In the rows, zero is written as 128.
Each row has a class, written after it.
[ 91 164 110 170 137 206  64 164 143  99 155 156  95 138 105 125  96 114
 142  99 141 144 136 162  99  74 104  70 166 121 129 166 140 166 128 102
  95 134 136 113 121  65 182 125] : z535
[ 86 173 110 172 133 204  63 162 143  99 156 150  97 136 100 123  93 114
 136 101 129 152 141 161  98  72  96  73 165 113 131 164 139 171 129 110
  99 131 134 117 117  66 181 127] : z535
[103 123 122 133 104 145 134 144 144 135 161 172 105 111 143 144 100  96
 164  90 127 112 228 149 124 149 142 132 188  99 128 132 129 193 111  68
 125 144 125 173 176  61 128 115] : z382
[ 83 158 102 187 134 209  75 160 159  99 164 150 104 134 102 124 103 116
 126  97 138 133 136 167  99  74 103  70 176 106 123 162 141 177 124 103
  91 131 136 116 123  70 177 121] : z857
[113 132 135 197  76 148 135 123 115  99 142 133 122  91 106 140 104  89
 136 131 103 121 193 111 137 132 143 114 110 113 107 143 150 138 138 143
 105 119 107 118 151  82 130 121] : z535
[ 95 154  99 171 134 220  91 174 146  93 158 156 102 126 107 125  99 110
 133 108 133 133 135 159 112  85 100  67 137 132 139 166 152 182 122  85
 109 152 131 110 115  80 156 123] : z81
[142  75 109 138 110 101  70 125  94 107 137 162  66 101 137 137  95 161
 168 154 151 177 212  94  92 165 134 126  62 129 116 135 186 130 113  97
  94 117 131 121 151  70 118 106] : z401
[ 93 154 101 181 138 218  82 165 142  91 156 155 102 126 104 127  96 109
 132 109 135 135 129 159 108  83  99  65 142 124 137 161 150 178 120  91
 112 147 129 113 114  88 159 123] : z81
[113 110 130 181  92 158 156 124 118 102 154 132 130 115 113 141  94 109
 146 125  95 112 170 109 138 134 129 116 116  99  96 144 160 147 129 153
 103 118 108 131 144  83 114 106] : z930
[ 81 155  98 177 143 208  70 163 147  99 158 150 101 132 104 119 106 117
 129  99 141 122 117 165  92  81 107  59 170 117 129 160 127 170 122 104
  88 129 142 111 110  75 179 134] : z636
[146  67 105 150 103 120  84 134 112 113 137 151  79 101 134 128 108 141
 134 159 170 169 211 109  83 162 111 100  55 106 122 151 144 120 109  90
  85 115 129  78 154  72 109 125] : z636
[140  91 121 158  98 120  71 133 110 127 139 144  55  87 141 132 121 139
 148 157 144 178 225 103  96 150 100 113  64 122 138 162 178 127 119  79
 101 101 118  88 148  69 110 123] : z535
[116 115 119 123 103 148 150 170 159 119 159 172 117 100 141 148 114  99
 159  97 121 116 226 144 120 139 140 134 183 109 111 138 137 187 104  78
 117 137 113 176 189  54 123 114] : z857
[107 145 154 175  91 135 113 118 102 111 139 157 109  77  95 144 109  82
 141 125  99 127 167 112 129 130 140 106 102 115 110 135 137 136 138 131
 106 112 105 130 164  65 130 121] : z535
[ 98 145  95 180 133 214  79 166 149  89 159 151 103 123 106 127 104 118
 128 107 127 124 128 162 101  82 118  64 162 131 134 166 134 172 114  92
 111 138 139 116 116  75 170 134] : z636
[135  80 115 140 120 110  91 130  98 115 134 165  75 105 147 138 109 154
 159 153 149 169 212 108  97 173 104 116  50 120 120 147 184 131 115  81
  93 123 131 104 128  66  89 111] : z81
[100 142 155 187 102 166 158 131 115 127 156 139 130  98 115 135  97  61
 134 128 100 103 199 112 136 140 117 110  99  92 113 142 142 135 133 119
 111 137  98 104 140  62 101 126] : z81
[161  59 104 147 103 125  88 140 113 111 139 161  65 115 144 137  87 157
 155 157 167 177 201 104  94 162  94 118  46 104 119 151 168 116 102  97
  83 107 124  88 154  78 108 101] : z930
[109 140 100 179 144 215  82 162 147  84 153 155  94 121 100 130  89 120
 140 110 137 158 123 151  97  72 105  68 153 145 135 158 145 170 118 100
 109 140 128 117 129  92 167 128] : z401
[138 168 110 153 145 232 107 156 155 109 160 163  93 138 107 133 115 107
 153 113 154 137 130 167  97  76  98  61 166 148 148 156 132 167 130  78
 110 137 129 108 126  73 165 131] : z951
[ 91 144 158 196  91 151 133 123 115 119 152 140 121  90 108 140  89  80
 138 128  92 115 211 103 133 132 133 107 114 100 106 149 145 133 135 139
 101 120 101 114 145  46 121 126] : z535
[111 122 116 108  99 149 132 165 148 128 157 163 101 107 144 146 107 106
 168 106 121 124 213 126 120 129 154 141 186 108 128 141 130 180 110  88
 126 127 118 174 183  57 128 105] : z535
[154  60 102 143  96 120  78 142 117 108 142 152  67  98 133 126  97 136
 149 161 174 184 213 101  79 160 113 114  49 110 122 148 164 127 104  97
  87 118 122  89 169  73 113 110] : z401
[112 119 109 133 100 120 133 146 148 137 152 166 128 112 139 149 107 115
 166  93 120 107 221 134 124 142 152 134 190 103 112 134 134 177 110  82
 122 131 130 183 184  66 140 113] : z857
[105 141 107 181 144 218  94 159 154  96 162 151  91 128 105 130  89 129
 144 105 131 134 115 154 111  75 100  72 162 134 137 156 155 181 113 104
 114 137 121 120 122  83 166 123] : z930
[144  74 121 160 102 117  82 128 113 115 145 156  61  85 135 136 112 134
 166 158 152 191 218  98  93 150 110 114  66 124 133 150 191 137 118  95
 102 108 122 107 152  76 105 113] : z401
[115 106 108 105  98 154 142 171 154 113 164 162 101 100 140 139 101  85
 176 102 127 132 219 132 116 132 154 141 183 116 124 136 143 187 100  80
 126 141 113 181 195  68 126 102] : z401
[139  84 120 141 111 102  63 130  96 103 133 160  65 101 144 142 112 170
 157 158 146 184 227 102  92 157 113 123  68 126 116 154 184 125 113 101
  99 100 133 115 139  70 104 107] : z535
[108 127 139 183  94 135 122 115 106 108 146 159 126  85  96 145 110  83
 142 126 101 111 156 111 122 141 145  97 109 110 107 128 135 135 130 145
  93 121 113 129 159  65 123 124] : z636
[ 99 137 155 188 105 149 152 123 113 120 147 144 134  93 110 137 108  75
 136 124  96 104 179 113 125 138 142 105 123  99 108 136 130 130 135 139
  99 124 105 116 145  65 109 138] : z636
[104 136 113 129  98 126 152 153 144 143 150 171 125 108 138 143 115  81
 161  97 124 123 207 140 121 138 149 125 172  84 131 135 121 174 108  52
 123 142 113 180 176  62 139 116] : z81
[117 124 124 184  83 149 140 122 116  96 147 144 145 101 104 144 120  93
 138 132 103 107 184 108 130 139 152 104 111 114  96 137 148 139 130 148
  99 127 119 124 153  81 123 124] : z636
[122 114 133 191  80 140 148 120 117  96 149 141 129 101 108 140 102 102
 141 126  94 108 180 114 139 138 136 112 110 106 102 139 164 146 124 147
 103 122 103 133 148  75 121 112] : z930
[140  86 114 125 115 109  86 132  99 107 138 166  69 106 145 144 105 164
 165 148 152 163 207 114  94 174 115 119  62 135 113 151 184 134 120 102
  91 111 139 128 132  72 104 100] : z951
[124 168 112 149 146 231  97 154 157 110 162 166  84 135 108 135 114 101
 148 111 164 132 139 161  96  77 106  65 172 158 144 159 133 165 126  80
 107 142 132 116 131  75 164 121] : z951
[117 121 111 126 110 136 146 147 142 133 160 168 105 122 141 146  95 105
 169  95 110 125 206 138 129 149 135 137 186  99 115 122 139 180 107  71
 116 120 123 189 187  60 143 102] : z930
[ 90 157 106 180 136 201  77 162 155  99 155 165 106 132 102 130 103 114
 135  92 148 138 131 165  97  73  95  68 166 120 116 162 141 175 126 107
  87 135 139 121 119  68 176 126] : z857
[148  89 119 150 105 126  89 135 107 117 139 161  79  95 135 136 121 128
 161 161 158 182 214 112  95 151  97 115  47 106 132 148 183 136 115  87
  95 112 124  91 141  71  97 114] : z81
[106 120 113 129 109 136 138 137 139 126 158 175 116 111 139 147  99 102
 168  86 126 126 230 141 129 145 138 134 183 105 119 128 136 187 113  79
 121 138 126 183 172  71 135 109] : z382
[105 129 108 123 101 109 145 149 145 128 153 165 131 108 136 144 114  95
 156 100 121 116 201 128 126 141 163 117 186  98 129 126 110 162 105  77
 119 128 126 182 180  68 140 120] : z636
[100 153 108 179 140 207  81 163 148  93 167 164  85 141 110 127  89 120
 144  95 139 132 124 161 105  76  94  68 167 108 130 157 149 181 122 106
  91 127 129 126 116  61 177 114] : z930
[111 123 115 129 104 132 141 147 151 126 157 176 110 107 149 156 105  96
 160  88 124 116 228 140 130 145 146 128 178  98 126 138 122 183 109  58
 124 151 115 180 178  59 135 117] : z382
[151  83 126 164 104 127  83 125 109 116 151 171  68  92 139 140 116 137
 163 149 156 176 232 117  99 159  97 115  59 109 130 146 190 144 118  88
  99 116 118  97 144  64 105 118] : z382
[125 136 141 190  91 131 131 120 116 107 139 159 128  81  92 150 107  82
 146 124 110 117 159 115 123 129 138 104 108 106  95 134 146 135 135 140
  97 110 108 134 162  62 133 120] : z857
[119 108 118 114  96 130 157 166 160 129 160 162 111  99 142 148 115 108
 168 102 127 115 211 150 117 141 141 138 191 111 123 145 136 176 105  76
 119 134 117 178 185  58 120 104] : z857
[115 113 136 198  85 156 156 127 119  99 155 147 131 106 111 138  94  97
 142 124 100 112 185 115 136 132 133 107 115  98 102 139 161 145 122 138
 103 122  99 128 146  69 120 113] : z930
[109 127 118 132 101 125 130 149 157 133 154 172 131 115 138 149 116 106
 166  92 119 118 225 146 126 144 147 135 186  91 109 129 136 179 111  86
 120 131 131 181 185  68 142 115] : z857
[136 164 108 153 147 237 109 157 158 108 166 160  85 140 109 132 114 112
 147 112 162 130 132 164  99  79 107  63 161 148 142 159 127 167 131  78
 107 141 130 109 121  68 170 126] : z951
[ 98 141 159 185  94 159 148 120 112 115 160 154 125  97 112 142  93  83
 143 122 100 106 220 117 131 143 131 119 110  88 104 139 150 149 137 138
 102 134 103 117 142  49 106 118] : z382
[112 131 120 119 102 123 149 155 160 137 157 169 112 103 150 149 102  78
 165  92 125 112 218 140 129 153 155 127 176 104 133 137 123 166 108  63
 118 145 110 184 182  62 144 117] : z951
[147  96 119 151 111 127  82 131 118 119 144 167  72  93 141 147 108 136
 166 155 156 182 225 103 102 153 108 121  49 127 131 149 190 134 121 100
  86 116 122  99 149  72 122 117] : z951
[111 128 148 174 103 138 127 117 111 120 138 158 130  81  93 143 112  76
 143 127 106 107 133 112 120 137 139  88 107 116 109 130 127 128 131 136
 101 122 107 121 159  67 126 135] : z636
[115 121 129 178  85 163 147 129 127 114 152 140 133  95 113 142  97  84
 145 126 105 110 184 112 138 134 139 118 106 120 114 147 155 144 134 144
  98 132 106 122 148  83 133 117] : z951
[107 120 109 126  97 117 152 149 152 127 155 170 118 116 145 149 106 101
 163  90 112 123 210 133 129 138 149 131 181  89 122 129 128 173  95  65
 119 137 108 191 188  63 140 110] : z930
[115 129 139 194  79 148 135 124 113 103 145 137 119  98 113 147 106  96
 140 133 100 120 194 105 134 131 139 110 116 110 105 148 152 140 138 138
 112 120 106 128 148  74 122 120] : z535
[149  56 102 137 103 115  82 136 109 107 144 155  68  99 134 132  95 148
 155 161 169 184 211  99  83 163 110 114  47 116 119 147 165 122 107  96
  85 114 127  92 166  73 105 102] : z401
[120 128 149 174 104 141 146 123 109 106 142 164 114  84  99 144  99  82
 149 120 102 118 139 111 132 133 135 109 104 119 101 126 152 136 125 134
 100 113  95 140 160  68 125 114] : z930
[114 129 114 132  89 112 146 155 164 135 150 168 125 101 140 148 111  92
 159  94 117 109 218 144 122 143 155 125 188  89 120 135 121 165 101  57
 119 134 111 179 185  48 148 121] : z857
[100 151  96 171 139 217  79 166 142 103 156 146 107 133 105 126 104 123
 130 111 136 127 124 157  96  79 105  65 161 131 135 164 131 166 120  96
 103 133 139 105 121  83 172 138] : z636
[104 155 102 171 127 230  87 171 158  93 166 160  88 123 110 132  94 109
 136 103 133 131 139 172 107  82 104  64 162 138 149 174 139 180 121  86
 105 144 128 123 122  73 170 119] : z951
[124 124 137 190  83 150 142 120 122 103 155 156 134  99 112 146 108  86
 148 124 109 110 197 116 128 141 142 120 106  95 101 136 160 153 129 151
 107 136 110 125 145  63 113 117] : z382
[ 90 176 112 177 135 207  60 166 149  97 160 152  85 133 107 129  97 112
 135 104 141 137 143 165 100  76  93  68 171 120 136 164 137 161 126 101
  96 126 135 109 119  71 183 120] : z535
[132  80 112 139 117 108  83 127  87 108 130 162  79 107 141 139 105 159
 159 154 152 173 209 107  97 167 108 120  53 124 115 149 187 133 117  88
  95 118 137 117 128  78  95 106] : z81
[148  73 110 125 101 131  84 139 124 120 138 160  69 105 141 137  96 140
 149 162 177 174 208 107  87 163 102 110  43 114 128 161 155 124 116  97
  82 120 128  85 152  69 109 105] : z951
[130 169 112 161 139 217  84 151 148 107 156 161  91 135 103 134 126 121
 152 115 151 146 147 155  99  67 101  73 169 148 136 158 139 155 128  89
 112 123 134 111 124  74 178 125] : z535
[120 124 126 192  77 140 142 133 132  89 148 148 137  92 109 145 113  89
 131 127 107 110 194 115 134 138 141 107 113 112  94 138 162 151 128 140
 101 129 109 130 160  70 124 117] : z857
[110 107 121 109 101 154 143 167 146 123 166 165 101 116 146 141  97  97
 171  93 113 108 205 140 125 142 137 136 187  92 118 138 142 182  98  84
 123 131 105 184 185  63 121  98] : z930
[121 122 132 178  87 155 151 123 123 107 153 148 130 101 115 141 102  80
 141 125 110 117 195 111 133 137 145 112 109 117 110 146 156 145 140 137
  94 136 105 128 148  66 130 116] : z951
[109 135 160 199  98 141 152 122 130 128 152 142 131  97 121 141 112  84
 130 121  89  98 199 117 130 143 131 114 126  86 102 143 146 130 138 136
  96 127  98 117 142  53 113 132] : z857
[108 119 114 109 101 160 153 176 149 123 160 168 117 106 142 144 111  82
 167 105 130 119 214 140 123 133 137 135 167 104 129 143 139 188 104  72
 127 150 114 169 181  67 113 103] : z81
[118 119 124 194  84 145 142 123 106 100 150 139 142 101 105 139 114  94
 133 129 102 101 174 107 136 138 146 100 112 115 105 138 145 135 136 146
  96 121 117 121 151  87 126 124] : z636
[106 134 107 126 104 144 141 155 136 133 150 171 120 115 140 146 108  86
 158 100 121 120 214 137 124 142 137 130 172 103 122 136 131 176 111  60
 126 136 127 178 178  75 131 107] : z81
[113 137 136 168  91 149 130 125 114 101 143 164 113  79 106 152 100  74
 144 122 111 121 162 118 136 137 137 104  98 128 113 138 140 137 137 124
  98 119 110 137 159  82 138 108] : z951
[106 140 155 189 103 161 161 132 133 126 162 145 120  91 123 144  91  78
 134 121  99  93 207 115 133 146 131 108 110 107 112 151 141 137 137 133
  97 137  95 117 142  54 124 124] : z951
[116 120 115 107  95 147 132 172 146 117 159 159  98 104 145 148 110 100
 167 103 123 126 227 132 126 131 143 137 184 119 128 149 136 178 107  78
 130 132 113 178 189  68 127 104] : z535
[ 93 147  99 177 136 209  90 169 148  91 166 151  91 132 104 119  82 108
 144  98 143 145 134 156  95  76 113  68 163 117 128 162 144 182 127 103
  94 142 132 123 122  63 173 122] : z401
[ 80 164 107 182 127 210  61 162 146  96 166 145  92 140 105 125  98 120
 134 100 135 141 143 162 105  72 101  69 164 111 133 167 139 173 128 107
  93 136 136 110 114  67 182 123] : z535
[115 136 115 122 100 136 153 156 159 135 155 173 106 102 150 156 107  89
 155  95 122 109 211 131 133 138 160 124 176 116 137 144 112 174 113  58
 123 139 116 186 178  64 143 114] : z951
[138  67 100 145 109 117  86 137 113 116 137 149  79 101 135 135 105 148
 146 158 167 169 193 102  87 161 107 104  50 115 117 153 152 119 109  92
  80 111 134  85 150  72 113 121] : z636
